Here is a tiny trained network, its code and every weight. The questions are about switching its units off for an input and a target symbol, where a switched-off unit gives its printed mean instead of its output.

import numpy as np


def w(rows, s, z=0):
    codes = np.array(rows[::2]) - 128.0
    scale = np.full(codes.shape[1], s)
    scale[-1] = z or s
    return codes * scale


def f(y):
    return np.maximum(y, 0)


def softmax(a):
    e = np.exp(a - a.max(-1, keepdims=True))
    return e / e.sum(-1, keepdims=True)


def log_softmax(a):
    a = a - a.max(-1, keepdims=True)
    return a - np.log(np.exp(a).sum(-1, keepdims=True))


def net(x, mask):
    ids = ['αβγδεζηθλμξπστψω'.index(c) for c in x.split()]
    T = len(ids)
    res = E[ids] + P[:T]
    u = 0
    for l in range(2):
        q, k, v = (res @ M[l].T for M in (Q, K, V))
        z = softmax(np.where(np.tri(T) > 0, q @ k.T / 3**0.5, -1e9)) @ v
        res = res + np.where(mask[u], z, O[l][:, -1]) @ O[l][:, :-1]
        u += 1
        y = f(res @ A[l][:, :-1].T + A[l][:, -1])
        res = res + np.where(mask[u : u + 8], y, B[l][:, -1]) @ B[l][:, :-1]
        u += 8
    return log_softmax(res[-1] @ U[:, :-1].T + U[:, -1])


Q, K, V, O, A, B = {}, {}, {}, {}, {}, {}
E = w([
[73,163,97,250,54,128,106,106,192,131],'α',
[158,105,89,145,159,121,110,154,151,134],'β',
[134,163,52,120,184,96,114,127,118,123],'γ',
[108,95,167,141,127,113,136,150,101,172],'δ',
[152,131,107,105,131,103,108,100,145,118],'ε',
[169,171,93,111,110,73,143,165,125,114],'ζ',
[152,164,101,119,112,118,103,125,84,138],'η',
[102,120,181,129,95,131,108,125,69,185],'θ',
[156,125,124,156,130,105,154,195,126,126],'λ',
[145,67,153,131,136,130,106,116,161,155],'μ',
[143,97,152,89,105,129,83,75,138,158],'ξ',
[150,63,157,149,124,77,158,159,170,132],'π',
[139,114,113,146,141,155,87,118,106,155],'σ',
[144,164,89,161,147,120,121,168,78,130],'τ',
[131,121,158,100,98,88,129,109,119,148],'ψ',
[127,146,150,118,77,97,146,176,98,157],'ω',
],0.021)
P = w([
[161,146,82,162,109,122,125,126,145,213],'0',
[96,50,77,85,51,214,132,198,107,69],'1',
[94,122,213,143,84,113,33,222,155,38],'2',
[153,194,164,193,123,17,18,181,173,192],'3',
[241,208,171,170,145,122,171,134,176,251],'4',
[198,52,84,90,69,232,243,161,159,185],'5',
[128,2,30,91,18,165,79,191,103,128],'6',
],0.0076)
Q[0] = w([
[68,91,135,121,127,89,53,171,92,57],'0.h0',
[101,190,192,177,194,105,126,105,148,115],'0.h0',
[195,110,133,145,86,25,8,183,135,205],'0.h0',
],0.014)
K[0] = w([
[187,153,115,171,162,50,123,85,143,249],'0.h0',
[178,89,91,51,141,203,244,101,94,156],'0.h0',
[76,132,50,225,41,116,164,56,159,156],'0.h0',
],0.011)
V[0] = w([
[186,110,192,129,181,179,124,149,3,185],'0.h0',
[27,83,177,220,202,180,104,216,23,208],'0.h0',
[177,149,117,12,196,67,180,129,175,112],'0.h0',
],0.0053)
O[0] = w([
[76,104,112,160,147,67,93,160,115,196,112],'0.h0',
[77,83,171,210,193,107,131,127,11,135,226],'0.h0',
[193,147,129,165,82,66,84,114,159,113,9],'0.h0',
],0.011,0.0012)
A[0] = w([
[160,158,137,118,157,179,108,131,103,102,46],'0.n0',
[137,156,130,94,125,130,163,101,71,114,55],'0.n1',
[82,147,112,139,131,97,142,111,162,116,175],'0.n2',
[137,137,155,117,134,148,125,151,137,128,128],'0.n3',
[126,135,110,104,201,149,109,96,138,92,90],'0.n4',
[120,134,116,94,178,144,114,104,135,118,107],'0.n5',
[103,131,161,77,175,129,159,10,134,90,1],'0.n6',
[94,175,129,65,146,124,128,93,96,125,71],'0.n7',
],0.012,0.0057)
B[0] = w([
[142,132,76,50,75,173,132,134,182,146,167],'0.n0',
[72,110,111,105,143,150,161,132,140,80,181],'0.n1',
[155,144,186,196,115,190,102,164,105,137,194],'0.n2',
[158,136,115,128,90,133,138,95,140,104,245],'0.n3',
[153,102,92,151,104,172,75,184,142,153,155],'0.n4',
[161,85,101,171,72,173,121,156,130,175,152],'0.n5',
[165,2,86,179,129,11,90,90,78,134,140],'0.n6',
[57,79,40,138,129,62,186,81,71,99,143],'0.n7',
],0.0086,0.0012)
Q[1] = w([
[157,219,201,164,198,83,114,106,179,189],'1.h0',
[101,162,129,151,107,25,4,126,139,114],'1.h0',
[96,76,142,133,89,108,42,219,144,77],'1.h0',
],0.012)
K[1] = w([
[168,79,103,51,158,190,240,103,68,137],'1.h0',
[224,100,80,102,164,46,162,115,86,251],'1.h0',
[177,173,149,185,131,104,119,97,146,213],'1.h0',
],0.015)
V[1] = w([
[132,246,41,144,141,115,133,198,75,104],'1.h0',
[114,166,104,89,122,164,8,55,75,154],'1.h0',
[158,88,85,161,218,169,82,127,186,120],'1.h0',
],0.011)
O[1] = w([
[150,124,147,158,134,115,249,120,151,111,176],'1.h0',
[106,163,132,107,175,195,135,191,157,146,83],'1.h0',
[205,97,177,105,148,158,119,110,117,163,252],'1.h0',
],0.017,0.0047)
A[1] = w([
[114,148,187,141,137,168,217,135,172,98,60],'1.n0',
[31,178,102,84,130,136,95,188,193,142,2],'1.n1',
[87,163,141,85,255,165,119,201,166,151,7],'1.n2',
[108,81,182,133,63,121,101,141,132,117,187],'1.n3',
[122,98,153,83,185,147,100,135,154,215,22],'1.n4',
[161,197,164,79,133,210,142,149,243,147,93],'1.n5',
[127,120,120,164,145,56,198,46,137,122,25],'1.n6',
[27,192,110,174,150,119,211,96,154,85,93],'1.n7',
],0.0089,0.0061)
B[1] = w([
[145,250,28,108,181,119,90,53,92,138,240],'1.n0',
[186,120,149,195,150,191,144,2,138,147,205],'1.n1',
[93,144,187,59,63,85,173,68,75,124,212],'1.n2',
[155,170,69,153,183,133,133,122,131,144,248],'1.n3',
[110,184,131,113,103,137,131,157,111,30,243],'1.n4',
[106,98,99,157,21,68,135,175,46,156,254],'1.n5',
[91,121,147,133,119,187,88,175,108,8,243],'1.n6',
[143,41,209,67,141,108,41,113,215,169,229],'1.n7',
],0.0087,0.0079)
U = w([
[110,96,95,104,130,129,145,109,130,121,103],'α',
[241,60,213,117,148,144,149,124,127,181,177],'β',
[139,173,77,161,147,124,156,127,72,116,76],'γ',
[60,85,85,194,197,81,120,169,65,181,165],'δ',
[115,105,91,149,50,119,129,214,156,163,147],'ε',
[168,166,108,76,81,124,132,106,199,61,65],'ζ',
[98,130,90,39,149,61,147,95,160,200,163],'η',
[77,80,156,139,184,134,126,65,81,165,101],'θ',
[100,90,127,188,129,101,144,118,63,50,103],'λ',
[131,147,106,80,161,166,54,176,106,126,135],'μ',
[125,126,148,133,67,169,122,77,114,125,50],'ξ',
[153,59,82,134,129,50,81,50,81,134,1],'π',
[76,134,178,90,153,144,173,183,81,124,135],'σ',
[109,158,115,119,254,123,146,101,107,95,145],'τ',
[101,168,82,239,103,203,120,95,207,173,219],'ψ',
[80,60,147,105,116,81,112,155,185,138,170],'ω',
],0.0053,0.0078)

Each question gives the input, a string of symbols that net reads in full, and the target symbol t.
The units are the heads (3 rows each of Q, K, V and O) and the neurons (one row each of A and B). Each row of codes is followed by its name. A weight is (code - 128) times the scale printed after its matrix; where a second scale follows, it is the last column's (O, A, B and U).
mask holds one flag per unit, layer by layer, with each layer's heads first. A switched-off unit (its flag False) gives its mean, the last column of its rows in O or B, instead of its output. The means were averaged over made-up inputs and are rounded, as every weight is.
A unit's drop is (log p(t) with every unit on - log p(t) with that unit switched off) / (log p(t) with every unit on - log p(t) with every unit switched off).
The circuit of an input: a set's keep is (log p(t) with only the set's units on - log p(t) with every unit switched off) / (log p(t) with every unit on - log p(t) with every unit switched off). Starting from the 12 units with the biggest drops (on a tie, the unit counted first), units are removed one at a time, each time the one whose removal leaves the highest keep (on an exact tie, the one counted first), for as long as the keep stays at least 0.8.
circuit, biggest first: the units of the circuit, biggest drop first
k most important neurons: the k neurons with the biggest drops, biggest first
k most important neurons of layer l: the k neurons of layer l with the biggest drops, biggest first
drop of u: that unit's drop, to one decimal
input β μ β γ μ ξ τ, target γ: 2 most important neurons of layer 1	1.n0; 1.n5
input β σ β ζ β, target σ: most important neuron	1.n2
input ξ λ η λ λ, target λ: circuit, biggest first	1.h0; 1.n6
input ω μ ψ ψ, target ω: circuit, biggest first	1.h0; 1.n7
input λ ψ γ β η, target ψ: circuit, biggest first	1.h0; 1.n1; 0.h0
input ω μ τ, target ω: circuit, biggest first	1.n7; 1.h0
input η β η, target η: 3 most important neurons of layer 1	1.n0; 1.n7; 1.n2
input ψ θ θ β β η, target θ: 2 most important neurons of layer 1	1.n1; 1.n2
input λ θ γ η, target λ: circuit, biggest first	1.h0; 1.n6
input β ψ η β μ ψ, target η: 2 most important neurons	1.n0; 1.n7
input β μ η λ β ζ, target η: 2 most important neurons	1.n0; 1.n7
input σ β θ, target σ: circuit, biggest first	1.h0; 1.n2; 0.h0
input ξ β λ, target ξ: 2 most important neurons	1.n1; 1.n2
input β μ β η ω, target μ: circuit, biggest first	1.h0
input β σ τ β η β, target τ: 2 most important neurons of layer 1	1.n0; 1.n6
input η ζ μ, target η: 3 most important neurons	1.n0; 1.n7; 1.n2
input η μ λ, target η: 3 most important neurons	1.n0; 1.n7; 1.n2
input β λ ω, target β: drop of 1.h0	0.7
input η π β ω β, target π: drop of 1.h0	1.1
input ω ψ η β β, target ψ: drop of 1.n4	0.0
input β τ ε, target β: circuit, biggest first	1.h0
input σ τ σ, target σ: drop of 1.n4	0.1
